Each row has a name. Each question is about the rows just above it.

zusos: [100  95  93  84 105  85 113 118 134]
nuzi: [109 109 120 100  95  93  84 103  83]
gike: [ 97  72  75 111 107 109 109 103  93]
What is the next entry after [ 84 105  85 113 118]? | [134]
What is the next entry after [ 75 111 107]? | [109]
The entry that follows [105]: | [85]
Give the next entry after [100  95  93  84 103]. | [83]
The next entry after [72 75]: | [111]

kav: [ 95 178 139 118 127]
bemu: [112 118  82 179  63]
ran: [178 122 127 124 135]
Kud: [145 140  76 180 134]
Give the next entry after [178 122 127]. | [124]
What comes right after [179] in the named rows? | [63]
What is the next entry after [112 118]? | [82]
Right after [139] comes | [118]
Give the next entry after [ 95 178]. | [139]
Which row holds [112 118  82 179  63]? | bemu
The entry that follows [95]: | [178]

numer: [115 158  99 116 115 125 125 101 142  91 136 142]
rozan: [154 129 121 144 128 133 121 152 138 154 125 129]
vagap: [120 149 139 104 124 125 129 148  90 117 151 133]
pubob: [138 141 132 143 133 128 141 148 117  90 139 113]
dab: [135 143 126 133 119 136 125 104 156 129 131 177]
suk: [118 121 139 125 123 118 129  99 148 144 120  86]
Moku: [125  92 126 151 142 134 130  77 133 100 129  96]
dufe: [145 133 111 131 142 129 125 120  98 104 113 134]
Where do [154 129 121 144 128 133 121 152 138 154 125 129] appear? | rozan
Give the next entry after [120 149 139 104 124 125]. | [129]
The next entry after [151 142 134]: | [130]
The next entry after [148 117  90]: | [139]
The next entry after [148  90]: | [117]
Give the next entry after [154 129 121 144 128 133 121]. | [152]
The entry that follows [100]: | [129]

nif: [182 169  91  80  61 169]
giv: [152 175 109 111  74 185]
bama: [162 181 110 107  74 178]
misa: [174 186 115  94  72 187]
Vuz: [162 144  85 194  82 158]
mogem: [175 184  95  76  82 181]
tep: [168 182 111  74 109 193]
biren: [180 173  88 113  75 148]
tuge: [132 160 119 137  93 161]
Right after [152] comes | [175]
The entry that follows [119]: | [137]
What is the next entry after [107  74]? | [178]
What is the next entry after [181 110 107]? | [74]
What is the next entry after [109 111  74]? | [185]
Give the next entry after [182 169  91  80]. | [61]

dakip: [127 155 119 122  75]
bal: [159 114 121 123 120]
tusik: [126 108 142 138 106]
dag: [126 111 142  98 109]
gilef: [148 116 127 127 127]
tibul: [154 117 119 121 115]
lepuf: [116 148 103  97  67]
bera: [153 120 116 117 114]
ref: [128 135 123 127  96]
nekam: [139 114 138 123 140]
tes: [120 114 117 127 127]
Dodig: [123 113 135 127 117]
Whose row is [116 148 103  97  67]? | lepuf
The next entry after [116 148]: | [103]
What comes right after [153] in the named rows? | [120]
Give the next entry after [142  98]. | [109]
What is the next entry after [120 116 117]? | [114]
The entry that follows [154]: | [117]

